Each row of numbers belongs to one of the nodes below and depends on some of the facts about them. Some rows are named. Which node is each other row?

Facts:
<100> Ξ:<266>
<1011> Ξ:<172> Π:<320>
<1036> Ξ:<100> Π:<328>
<1052> Ξ:<602> Π:<1121>
<1059> Ξ:<862>
<1063> Ξ:<211> Π:<1154>
<1078> Ξ:<1131> Π:<812>
<1087> Ξ:<1036> Π:<93>
<1092> Ξ:<1161>
<1099> Ξ:<258> Π:<82>
<1121> Π:<579>
<1130> Ξ:<281> Π:<269>
<1131> Ξ:<518> Π:<274>
<1144> Ξ:<326> Π:<438>
<1148> Ξ:<1011> Π:<127>
<1154> Ξ:<929> Π:<46>
<1160> Ξ:<988> Π:<288>
<1161> Ξ:<1087>
<121> Ξ:<662>
<127> Ξ:<454>
<133> Ξ:<227> Π:<411>
<146> Ξ:<121> Π:<185>
<161> Ξ:<964>
<172> Ξ:<489> Π:<266>
<176> Ξ:<161> Π:<940>
<186> Ξ:<274>
<19> Π:<558>
<200> Ξ:<1116>
<211> Ξ:<46> Π:<34>
<231> Ξ:<1092>
<238> Ξ:<487> Π:<611>
<252> Ξ:<499> Π:<1131>
<258> Ξ:<200> Π:<100>
<266> Ξ:<956> Π:<281>
<269> Π:<280>
<274> Ξ:<1144>
<277> Ξ:<666> Π:<1087>
<279> Ξ:<455> Π:<258>
<280> Π:<1161>
<281> Ξ:<186> Π:<923>
<304> Ξ:<923>
<320> Ξ:<808> Π:<518>
<326> Ξ:<377>
<328> Ξ:<611> Π:<326>
<34> Ξ:<185> Π:<964>
<357> Ξ:<1154> Π:<1144>
<366> Ξ:<41> Π:<41>
<377> Ξ:<673>
<379> Π:<929>
<411> Ξ:<357>
<413> Ξ:<812> Π:<238>
<418> Ξ:<366> Π:<662>
<41> Ξ:<231> Π:<176>
<438> Ξ:<133> Π:<525>
<439> Ξ:<34> Π:<161>
<454> Ξ:<320> Π:<200>
<455> Ξ:<238> Π:<279>
<46> Ξ:<328> Π:<808>
<478> Ξ:<1052>
<480> Ξ:<146>
<487> Ξ:<887>
<489> Ξ:<718> Π:<956>
<499> Ξ:<525>
<518> Ξ:<870>
<525> Ξ:<699> Π:<366>
<544> Π:<1063>
<558> Ξ:<1160>
<55> Π:<59>
<576> Π:<1036>
<579> Ξ:<782> Π:<1160>
<59> Π:<439>
<602> Ξ:<1063> Π:<454>
<611> Ξ:<304> Π:<996>
<662> Ξ:<413> Π:<699>
<666> Ξ:<478>
<673> Ξ:<1059>
<699> Ξ:<127>
<700> Π:<862>
<718> Ξ:<1128> Π:<55>
<76> Π:<1052>
<782> Ξ:<279> Π:<1167>
<808> Π:<379>
<812> Ξ:<176> Π:<304>
<82> Ξ:<558> Π:<1148>
<862> Π:<499>
<870> Ξ:<82>
<887> Ξ:<480>
<923> Π:<1116>
<929> Ξ:<418> Π:<813>
<93> Π:<252>
<940> Ξ:<438>
<956> Ξ:<940> Π:<277>
<964> Ξ:<439>
<988> Ξ:<277>
<996> Π:<1059>

Some rows with their names:
<176>: [-29 -48 -29 -15 -14  27 -43 -33 -40   5  -2   4  49  41  -9 -54  31 -20
   3  -8 -28  13  -4 -65  16  47  18 -41 -76 -67  32  20  67   5 -52 -46
  -7  85 -15 -61   6 -78  -9 -39  19 -57 -52  37]
<862>: [-20   4  21  -9 -12  -2  15 -18   7 -19   3  -1 -24 -24  -1 -23 -17  14
  13  12  17  19 -17  23  18  33  -5  24   5  50   0   9 -25 -13  17   6
  -5 -28 -12  10   9   1   9   9 -20  21  49  -8]
<418>: [ 19  20 -13  28  22 -12  38  29  18   1  13 -12 -31 -21   6  35 -24   2
  -2   5  29   9 -15  40  -2 -14 -11  21  18  35 -11 -20 -25   6  40   8
  -7 -52 -15  16   4  16  15  -3   7  31  22 -38]
<1099>: [-22  24   0  27  -7 -16  10  60  31  -3 -45  27 -38   2   1  40 -35  48
 -58  -7   7   6   7  25  18 -24  -6   7  28  13  -6 -33 -68   3   7  -2
  -6 -55  43  36  52  50  43  36 -19  14  29 -22]
<964>: [-29   3 -23   1  -8  -9   2  11  -9 -27 -14  13   3 -11 -11  10 -12   1
  18 -11  26  16 -11 -11  14   1  -8   8   4  -7  -3 -16   5  15   2 -16
 -16  18 -17 -25  -2  -8   2  -8   5 -10 -10  12]
<141>: [ 13 -22   5   1   7  -7 -22 -19   8 -17  -5  -4  11   8  -2  -1   3  -3
  -6  -3  -9  -9 -10  -8  -5 -14   8  -5  17  16 -26   1   1  -9  10   2
  -2  14  17   2  -4  19 -16  -2  -8  10  -5  -6]
<783>: [ 13 -22   3   4   7  -7 -22 -20   8 -17  -5  -6  13   9  -2  -2   2  -3
  -6  -3  -9  -9  -9  -9  -5 -13   8  -4  17  15 -26   3   2  -9  11   0
  -2  14  18   4  -5  19 -16  -1  -8   9  -6  -6]
<377>: [  0 -31  11  -7  -2   3 -14 -44   0 -21  -9  -8 -15   5   3 -40  -1  -8
  -5  -3   1  10 -12  -7   6   6  10  -3   0  48 -22   4  -6 -14  21  -4
  -5  10  20   2   1   5 -18   4 -14  13  31 -18]
<1087>: [  7   0   5   5  15  11  -4  -8 -28  23  11 -19   1  13   8  -8   8  -8
  -2  -1   0  -4  18 -15  -8  25   3   0 -30  -2  21  14  -6   6 -25 -17
 -24   3  -6  -5   3 -25 -15 -17   7 -18 -14  -3]
<93>: [ -4 -20   2  -5  -7  21 -22 -14 -21  16  -1   0  32  20   3 -29  16  -9
  -2   3 -25  -2   6 -23   4  36  17 -24 -36 -35  12  25  34 -12 -30 -17
   0  32  -8 -19   2 -29  -4 -21   7 -19 -22  22]
<662>: [-16   7 -16  -4  -5 -26  15  16   5 -17  -5  17 -24 -15 -15  16 -15   7
   9  -5  28  13 -17  14  12 -20 -11  15  25   4  -1  -7   0  11  25   4
   6  -4 -12 -13  -3   3  14  13  -3   0   3   8]
<499>: [ 18  11  -8   6   9 -16  -5  13 -15  10   5  -1  15  -6  -2  27   1   8
  -1   0  -1 -14   1  17  -5   7  10  -6   6 -18  -8  11   7   0  -4  -7
 -21  -9  -6  -3   7   7  10  -5   6  -8 -30   4]
<979>: [ 14 -23   4   1   7  -5 -21 -21   9 -18  -5  -5  10   8  -1  -1   3  -3
  -5  -3  -9  -9 -10  -8  -5 -13   8  -5  15  16 -25   1   2 -10  10   2
  -3  15  17   2  -5  20 -16  -2  -7  10  -6  -7]
<576>: [  1  28   9   8   1 -17  25  27  15 -11  -6  11 -22 -28   2  33 -22   9
   8   3  26  -1  -2  36   4 -12  -7  21  43  23 -20  -7 -24  -4  27  19
   0 -37  -7  18  -4  37  11  16  -8  25  19  -4]
<161>: [-30 -22 -26  -7 -12  10 -20 -11 -24 -12  -9   9  27  14 -10 -22  10  -9
  11 -11  -1  14  -5 -39  14  24   5 -17 -35 -36  14   0  37  10 -25 -31
 -13  54 -16 -43   2 -44  -4 -24  13 -34 -30  23]
<82>: [  9  25 -10  -8  -8  12  24  11  19 -25  -6 -10 -15 -28  -5  13  22  19
  15   9  13   6  18  13 -21  -8 -17  13  15  -1   0 -15   7  -4  -1  31
   4 -10   9  31  -8  37  23  18  11   9  16  -6]
<1116>: [-36 -24   3  10 -16  20 -43   7   4  15 -25  12  26  45  -3 -22   3  40
 -58   1 -49   3   1 -34  23  38  14 -26 -54 -35  32   1 -17  -6 -59 -38
 -12  12  37  -1  67 -22  31  -4 -13 -29  -9   6]

Which node is each row?
No name comes twice in this set of rows, the named rows included.
[ 10 -25 -16  12  16  27 -10 -15 -21  26  17 -23  17  29   8 -25  18 -17
 -10   5 -21   4   1 -21  -3  35  14 -20 -58 -23  22  11  28  -3 -21 -27
 -11  16 -15 -22   9 -50  -5 -40  22 -17 -23 -13]  <366>
[ 10 -37 -24 -26  -7  58 -33 -44 -25  -6  -6 -25  48  39  -4 -60  74  -9
   1   8 -48   8  31 -63 -24  58  19 -38 -91 -76  45  28  85 -17 -76  -2
   1  77   8  -9  -1 -46  11 -18  37 -39 -35  30]  <1131>
[ 43  -8  12  -2  14 -28 -30 -51  -4   4  35  -9   3 -11   8   3 -18  18
   1  -7  12 -20 -10 -17 -11 -13 -13  -6  -8  28 -14  14 -30  14   3   9
  -9  23  28  18   5  -6 -14  24 -26 -14  -4   4]  <227>
[-33  -8 -24  -2 -10   1 -10   0 -18 -24 -14  10  17   1 -10  -5  -5  -6
  16 -12  15  16  -6 -28  15  14  -2  -2 -15 -20   5 -12  19  13 -15 -26
 -20  38 -18 -36  -1 -25  -3 -20   9 -22 -20  18]  <439>
[ -4  16  -4 -14 -24  26   6   4  10   5   8  -7   6 -22   1 -10  29  10
  15  10  -9  -3  12   4 -12 -13 -13  -6   8 -10  -2 -17  11   0 -13   2
   7   0   4   6  -4  16   8  -5   3 -13   5  -9]  <277>
[ 23  35 -17  -2   6   0  41  23  24 -41 -24  -7 -34 -30  -5  33  14  14
  10   2  29  11  27  24 -28 -16 -15  28  27   7  -4 -20   0  -4  15  53
   3 -23  11  49 -17  57  32  40  20  30  27  -9]  <1078>
[  15  -54  -28    9   10   46  -31  -35  -34   40   25  -27   45   52
   11  -58   36  -27  -19    8  -48    7   -7  -46    1   56   29  -50
 -101  -54   35   25   67   -7  -42  -41    0   50  -16  -42   15  -84
   -2  -60   33  -36  -43   -4]  <929>
[ 22 -23  -4  17  29  -2 -12 -17  -2  -6   9 -32  -4  18   3   4   6 -12
 -11  -3  -3  -6  -5  -9 -16 -12   4   6  -1  31 -12  -7 -11   3   9 -10
 -25  -1  12   2  -1   5 -25 -18   2   9  -6 -33]  <231>
[  6  -2   1   7  17  13  -1  -6 -28  22  12 -20   2  15   8  -8  11 -10
  -3   0  -3  -2  17 -14  -8  27   4   0 -30  -4  21  11  -2   5 -23 -19
 -25   0  -9  -6   4 -27 -15 -21   9 -16 -13  -6]  <1161>
[-20 -31  12 -16 -15  29 -17 -45 -25   7   1  -5   7  15   4 -70  17  -6
   1   9 -17  18  -3 -20  16  62  17 -17 -53   1  19  28  25 -17 -22 -20
  -4  23  -9 -19  11 -44  -5 -17  -4 -14  16   7]  <1059>
[  6 -37  32  28  19  12 -19   2  46 -14  15  -3  11  24  10  15 -24  -5
  -2   2  -8 -10 -22 -45   2 -16 -22  18  15  16  -4   6 -24  -6   5  18
  45  25   3  15 -14  11 -32 -17 -21  28   3  17]  <1128>

Now the same nodes, written a new way:
Known rows:
<277>: [ 43  11  -1  14 -36   0   4  11 -12 -28  33 -12  29 -41 -28  33  15  14
 -47  27  44   2   3  -1  -6 -12   5 -10 -17  13   8 -18  13  -4]
<252>: [ 62   2  36 -20 -24 -29  -1  19 -22 -98  26   4  25  -6 -65  50  39  26
 -34  27  35 -10  -7 -20  17 -46   1 -18  -9  40 -10 -24 -11  21]
<439>: [ 38   2 -15  28 -39 -53  14  -7 -29 -44  21  -6  17   6 -98  31  57  30
 -35  19  36 -20   3 -15  -5 -25 -17  17  -4  25   3 -14   5  18]
<1130>: [ 21  -3  13   9 -30  21 -15 -13 -14  29  43 -12  13  38 -37  37  48  31
 -34  -7  47  -1  21 -14   7   2  -6  56  -2  42 -21  13 -11  -2]
<455>: [ 24   6  -7   4 -35 -23   8 -16 -21  31  26  -2  29  67 -24  31  52  23
 -34  14  56   7 -11 -20  21   5   2  76 -25  28   7   5 -37  -4]
<1160>: [ 42   8  18   5 -40 -78  -1   7   0 -76  23   0  26 -36 -68  36  15  38
 -55  40  33  -3  -2  -6  -4 -23  19  16  11   4   2 -21   3  20]
<812>: [ 35   2 -19  11 -48 -38   6  -5 -29  12  38  -7  18  54 -74  19  43  12
 -35  -4  47   5 -28 -20   2   1 -21  30 -18  22  24  -8  12  12]
<1144>: [ 27   0  13   8 -25   8 -19  -3  -3  14  49  -2   8  28 -62  30  45   7
 -26 -16  42  10  16 -13 -11  -8 -18  20   6  34 -11   8  22   3]
<602>: [ 34  -3  10  14 -26 -38 -18  -8 -40  16  48 -21  27 -13 -14  36  27  14
 -45  17  58  -5 -11  -7   8  25  -5  64 -29  32  -3  -2 -29  -6]
<862>: [ 29   1   9   9 -27   4 -19  -1  -6  11  49  -3  10  25 -62  30  44   8
 -27 -13  44   9  12 -14  -9  -6 -17  19   3  32  -7   6  19   4]
<55>: [ 36   4  -2   9 -35 -14 -18   3 -15   4  44  -3  24   4 -48  25  37   8
 -29   3  52   7  -4 -17  -1  -2 -12  11 -12  18   6  -7   9   8]
<1078>: [ 26  -5   1   7 -45   6  -6  -2 -11  34  47 -12  31  -5 -23  27  27  52
 -52  19  48   2 -11 -10  14  13  10  22 -10   9 -16  -5 -13   6]
<870>: [ 35  -5   6   6 -47 -18   7  11  -4 -14  42  -5  28 -38 -43  29  15  44
 -48  26  38   0  -8 -10   0  -5   5   1  -2  -2  -5 -14   0   6]
<186>: [ 28  -2  18   8 -30   1  -2   1  -7 -22  38  -4   7  15 -61  40  41  23
 -27  -5  36  -3  30 -15  -7 -19 -13  39   8  34 -11   7   5  -2]
<666>: [ 40  -3  11  10 -36 -46   1   9 -21 -25  43  -9  25 -42 -39  35  14  22
 -45  25  45  -3  -8  -7  -4   3  -4  26 -14  11   3 -11  -8  -2]
<1092>: [ 40   4   0   9 -26  -8 -11   1 -15 -36  44  -5  21 -34 -50  39  40  44
 -17  10  56   0  28 -21 -15 -26   5  40  -8  12  23 -16  -6  -4]
<487>: [ 33   6  -6   3 -38 -47  25  -4 -17 -19  19   6  25  48 -51  33  44  16
 -28  17  47   5  -7 -22   8 -14  -6  60 -18  20  19  -3 -21  -3]

Name these rows:
No name comes twice in this set of rows, the named rows included.
[ 34  -2  11  16 -25 -42 -20  -8 -45  13  47 -22  25  -9 -15  38  30   7
 -41  16  61  -6  -6  -8   8  25  -9  73 -32  38  -2  -1 -32  -8]  <211>
[ 33  12   6  14 -28  40   0   2  -2 -27  27  -7  10  14 -44  41  41   9
 -28  -2  38   1  41  -8 -11 -33  -7   7   0  39  -1   0  26  -6]  <281>
[ 26   2 -13   8 -43 -29  12 -18 -31  31  28  -8  25  75 -41  29  51  29
 -38   8  53   1 -19 -21  20   8  -4  75 -26  31  10   2 -29   1]  <146>
[ 33  10 -10   3 -33 -40   7  -6 -12  13  31   8  27  59 -49  23  48   1
 -27   8  53  19 -21 -21   6  -2  -8  44 -21  17  19  -3  -8   3]  <238>
[ 42  21  -6  11 -19  26  -5   3  -1 -36  26  -1  28 -23 -22  40  43  18
 -17  18  56   9  39 -15 -12 -38  14  17 -16  18  24 -14   4 -11]  <1154>
[ 26  -2 -16  11 -50 -26  11 -18 -37  29  31 -15  22  68 -51  28  48  34
 -40   3  51  -4 -20 -21  17   9  -9  71 -23  32  12  -1 -20   5]  <413>
[ 31  -5  -7  17 -39  11 -24 -10 -34  14  51 -25  18  -8 -43  34  41  53
 -33  -3  57 -10  14 -19   0   0  -2  46 -14  26   5  -9  -7   5]  <133>
[ 38   6  -1  24 -24 -36  -1   0 -14 -50  23   1  24 -26 -74  37  54  23
 -28  28  40 -14  22 -13  -6 -29  -7   8  -2  21 -12 -11  -4  11]  <996>
[ 46   5  10  30 -11 -79  -8  -1 -35 -61  30  -7  23 -48 -62  43  45  -2
 -31  34  48 -17  12  -4 -11 -11 -15  33 -18  32  -5 -11 -15   0]  <46>
[ 38  -3  10   7 -41 -35   4   9 -14 -20  44  -7  26 -43 -41  31  13  32
 -47  26  42  -1 -11  -8  -2   0   1  15  -9   4  -1 -13  -4   2]  <988>
[ 39  -3  -2  15 -40 -11 -11   4 -28 -34  45 -16  15 -33 -66  36  33  44
 -26   3  48 -12  20 -20 -12 -20  -9  28  -6  18  17 -16   8   6]  <227>
[  39    9   -2   11  -50  -88   12   -5  -23  -79    9   -5   14   37
 -100   36   39   31  -42   18   34  -12   -3  -20    1  -34   -2   49
    4   26   27  -17    7   26]  <161>
[ 40  11 -22  19 -51   1  19  -1 -29 -27  19 -15  17  30 -62  31  38  16
 -37   6  41  -8   3 -15  -1 -25 -12  12 -18  29  28 -15  23   4]  <964>
[ 41   2   6  11 -27 -52 -18   5 -25   0  53  -9  25 -27 -39  27  22  -5
 -40  14  55   8 -21  -6  -6  16 -13  21 -23  17   7 -10   3   1]  <1052>

